Here is a tiny trained network, its code and every weight. The questions are about switching its units off for an input and a target symbol, where a switched-off unit gives its printed mean instead of its output.

import numpy as np


def w(rows, s, z=0):
    codes = np.array(rows[::2]) - 128.0
    scale = np.full(codes.shape[1], s)
    scale[-1] = z or s
    return codes * scale


def f(y):
    return y / 2 * (1 + np.tanh(0.7978845608 * (y + 0.044715 * y**3)))


def softmax(a):
    e = np.exp(a - a.max(-1, keepdims=True))
    return e / e.sum(-1, keepdims=True)


def log_softmax(a):
    a = a - a.max(-1, keepdims=True)
    return a - np.log(np.exp(a).sum(-1, keepdims=True))


def net(x, mask):
    ids = ['αδζημπφψ'.index(c) for c in x.split()]
    T = len(ids)
    res = E[ids] + P[:T]
    u = 0
    for l in range(3):
        r = res
        for j in range(2):
            rows = slice(2 * j, 2 * j + 2)
            q, k, v = (r @ M[l][rows].T for M in (Q, K, V))
            z = softmax(np.where(np.tri(T) > 0, q @ k.T / 2**0.5, -1e9)) @ v
            o = O[l][rows]
            res = res + np.where(mask[u + j], z, o[:, -1]) @ o[:, :-1]
        u += 2
        y = f(res @ A[l][:, :-1].T + A[l][:, -1])
        res = res + np.where(mask[u : u + 8], y, B[l][:, -1]) @ B[l][:, :-1]
        u += 8
    return log_softmax(res[-1] @ U[:, :-1].T + U[:, -1])


Q, K, V, O, A, B = {}, {}, {}, {}, {}, {}
E = w([
[172,132,2],'α',
[158,94,127],'δ',
[142,117,245],'ζ',
[159,145,186],'η',
[182,126,137],'μ',
[141,61,89],'π',
[71,103,126],'φ',
[192,126,184],'ψ',
],0.019)
P = w([
[76,203,89],'0',
[181,162,185],'1',
[178,2,214],'2',
[181,37,191],'3',
[163,28,204],'4',
[163,33,167],'5',
[142,45,190],'6',
[119,46,154],'7',
[91,39,148],'8',
[46,28,128],'9',
[7,72,148],'10',
],0.0094)
Q[0] = w([
[146,159,109],'0.h1',
[88,112,81],'0.h1',
[128,69,141],'0.h2',
[104,249,164],'0.h2',
],0.016)
K[0] = w([
[70,125,213],'0.h1',
[177,27,170],'0.h1',
[128,171,115],'0.h2',
[53,69,255],'0.h2',
],0.006)
V[0] = w([
[162,36,237],'0.h1',
[71,171,52],'0.h1',
[107,238,103],'0.h2',
[254,131,54],'0.h2',
],0.0056)
O[0] = w([
[47,121,179,253],'0.h1',
[143,233,41,46],'0.h1',
[173,170,111,62],'0.h2',
[99,42,254,250],'0.h2',
],0.0054,0.0034)
A[0] = w([
[241,175,118,154],'0.n1',
[194,34,127,3],'0.n2',
[148,30,254,86],'0.n3',
[137,125,101,137],'0.n4',
[185,73,67,119],'0.n5',
[155,74,74,167],'0.n6',
[129,119,9,89],'0.n7',
[166,76,154,3],'0.n8',
],0.0095,0.004)
B[0] = w([
[109,31,106,135],'0.n1',
[195,244,150,161],'0.n2',
[83,133,111,250],'0.n3',
[170,117,196,125],'0.n4',
[3,149,229,137],'0.n5',
[157,162,253,142],'0.n6',
[82,180,208,129],'0.n7',
[113,152,186,146],'0.n8',
],0.0065,0.02)
Q[1] = w([
[128,84,27],'1.h1',
[83,78,86],'1.h1',
[109,1,141],'1.h2',
[135,96,43],'1.h2',
],0.0072)
K[1] = w([
[138,131,164],'1.h1',
[125,111,8],'1.h1',
[77,192,43],'1.h2',
[223,101,166],'1.h2',
],0.011)
V[1] = w([
[119,54,64],'1.h1',
[220,119,58],'1.h1',
[103,2,124],'1.h2',
[111,192,197],'1.h2',
],0.0086)
O[1] = w([
[135,160,219,87],'1.h1',
[72,254,244,1],'1.h1',
[159,27,254,121],'1.h2',
[108,82,68,187],'1.h2',
],0.0071,0.0066)
A[1] = w([
[221,157,155,2],'1.n1',
[65,76,159,96],'1.n2',
[160,239,72,103],'1.n3',
[79,129,182,109],'1.n4',
[199,79,188,81],'1.n5',
[206,55,191,74],'1.n6',
[103,156,131,83],'1.n7',
[184,1,159,147],'1.n8',
],0.0092,0.0097)
B[1] = w([
[133,171,38,123],'1.n1',
[155,255,11,182],'1.n2',
[228,131,231,132],'1.n3',
[160,131,43,141],'1.n4',
[111,19,112,156],'1.n5',
[145,40,107,173],'1.n6',
[207,66,122,119],'1.n7',
[52,124,121,251],'1.n8',
],0.0051,0.016)
Q[2] = w([
[166,144,114],'2.h1',
[153,119,98],'2.h1',
[184,188,110],'2.h2',
[101,145,2],'2.h2',
],0.017)
K[2] = w([
[149,161,151],'2.h1',
[101,128,200],'2.h1',
[72,9,130],'2.h2',
[137,203,123],'2.h2',
],0.012)
V[2] = w([
[144,115,122],'2.h1',
[189,18,224],'2.h1',
[107,95,102],'2.h2',
[253,202,183],'2.h2',
],0.008)
O[2] = w([
[118,131,114,142],'2.h1',
[48,254,61,254],'2.h1',
[165,110,101,119],'2.h2',
[57,107,168,142],'2.h2',
],0.01,0.0027)
A[2] = w([
[135,165,170,68],'2.n1',
[39,26,68,125],'2.n2',
[220,91,64,163],'2.n3',
[181,165,51,155],'2.n4',
[140,129,89,108],'2.n5',
[251,136,214,130],'2.n6',
[90,144,155,81],'2.n7',
[147,243,163,255],'2.n8',
],0.011,0.007)
B[2] = w([
[152,66,147,124],'2.n1',
[195,155,157,250],'2.n2',
[136,209,171,148],'2.n3',
[91,240,167,132],'2.n4',
[128,107,160,130],'2.n5',
[76,43,159,135],'2.n6',
[192,177,132,132],'2.n7',
[1,62,147,129],'2.n8',
],0.0077,0.026)
U = w([
[132,140,246,254],'α',
[145,117,128,247],'δ',
[176,139,158,108],'ζ',
[106,56,69,87],'η',
[84,90,120,137],'μ',
[184,150,143,20],'π',
[188,46,195,75],'φ',
[69,148,203,38],'ψ',
],0.012,0.0048)

Each question gives the input, a string of symbols that net reads in full, and the target symbol t.
The units are the heads (2 rows each of Q, K, V and O) and the neurons (one row each of A and B). Each row of codes is followed by its name. A weight is (code - 128) times the scale printed after its matrix; where a second scale follows, it is the last column's (O, A, B and U).
mask holds one flag per unit, layer by layer, with each layer's heads first. A switched-off unit (its flag False) gives its mean, the last column of its rows in O or B, instead of its output. The means were averaged over made-up inputs and are rounded, as every weight is.
A unit's drop is (log p(t) with every unit on - log p(t) with that unit switched off) / (log p(t) with every unit on - log p(t) with every unit switched off).
The circuit of an input: a set's keep is (log p(t) with only the set's units on - log p(t) with every unit switched off) / (log p(t) with every unit on - log p(t) with every unit switched off). Starting from the 12 units with the biggest drops (on a tie, the unit counted first), units are removed one at a time, each time the one whose removal leaves the highest keep (on an exact tie, the one counted first), for as long as the keep stays at least 0.8.
circuit, biggest first: the units of the circuit, biggest drop first
top k neurons: the k neurons with the biggest drops, biggest first
top k neurons in layer l: the k neurons of layer l with the biggest drops, biggest first
heads that matter: for each layer, one digit per head in row order, 1 if its drop is at least 0.15 and else 0, layers parted by /
drop when u is switched off: that unit's drop, to one decimal
input φ φ π ζ α π δ φ α δ, target φ: circuit, biggest first -> (2.h1; 0.h2; 0.h1; 1.h2)
input φ δ δ δ φ η φ φ η, target φ: circuit, biggest first -> (2.h1; 1.h2; 0.h2)
input η ζ ζ η η φ π π μ φ ψ, target φ: heads that matter -> 10 / 01 / 00
input φ μ φ φ η μ δ φ α, target φ: circuit, biggest first -> (2.h1; 1.h2; 0.h2)
input φ φ φ φ δ φ φ μ φ ζ, target φ: top 3 neurons -> (0.n7; 1.n3; 2.n3)
input ζ ψ ζ φ α φ ζ φ φ ζ, target φ: heads that matter -> 01 / 01 / 00
input φ ψ ζ ψ φ α φ ψ, target φ: circuit, biggest first -> (2.h1; 0.h1; 0.h2; 1.h2)
input φ η φ φ φ φ δ μ φ η π, target φ: circuit, biggest first -> (2.h1; 0.h2; 2.n2)
input φ ζ δ η φ ζ φ μ, target φ: top 2 neurons -> (0.n7; 0.n3)
input φ μ φ δ δ α φ φ, target φ: circuit, biggest first -> (2.h1; 0.h2; 0.h1; 1.h2)
input η μ φ ζ φ δ, target α: heads that matter -> 11 / 11 / 11
input η μ φ μ ζ π, target α: top 3 neurons -> (0.n5; 0.n3; 1.n8)
input μ ζ μ η π, target ψ: heads that matter -> 10 / 10 / 10
input μ ψ δ μ η, target ψ: top 2 neurons in layer 0 -> (0.n1; 0.n2)
input μ φ α, target α: circuit, biggest first -> (0.n5; 0.n6)
input φ δ φ φ, target φ: top 3 neurons -> (1.n3; 0.n7; 0.n3)
input μ ψ μ, target ψ: top 2 neurons in layer 2 -> (2.n8; 2.n2)
input π ζ φ φ α φ φ φ π, target φ: top 4 neurons in layer 0 -> (0.n3; 0.n6; 0.n8; 0.n7)
input μ ψ δ, target ψ: top 3 neurons in layer 0 -> (0.n1; 0.n3; 0.n2)
input μ π μ δ, target ψ: top 2 neurons in layer 1 -> (1.n2; 1.n8)
input π μ α φ μ ψ ζ φ μ π η, target δ: top neuron in layer 1 -> (1.n8)
input φ π δ π α η φ μ, target φ: top 2 neurons in layer 1 -> (1.n3; 1.n6)
input η φ φ δ φ π α π, target α: top neuron -> (0.n3)
input ζ ψ φ η φ μ φ δ μ ψ ζ, target δ: top neuron -> (2.n2)
input η φ α, target α: drop when 2.h2 is switched off -> 0.1
input φ μ δ φ φ π η η φ φ α, target φ: drop when 2.n4 is switched off -> 0.0
input μ φ φ δ ζ ψ α, target ψ: drop when 0.n2 is switched off -> 0.0
input μ φ ψ π ψ π, target ψ: drop when 0.n2 is switched off -> 0.1
input μ μ μ, target ψ: top neuron in layer 0 -> (0.n3)
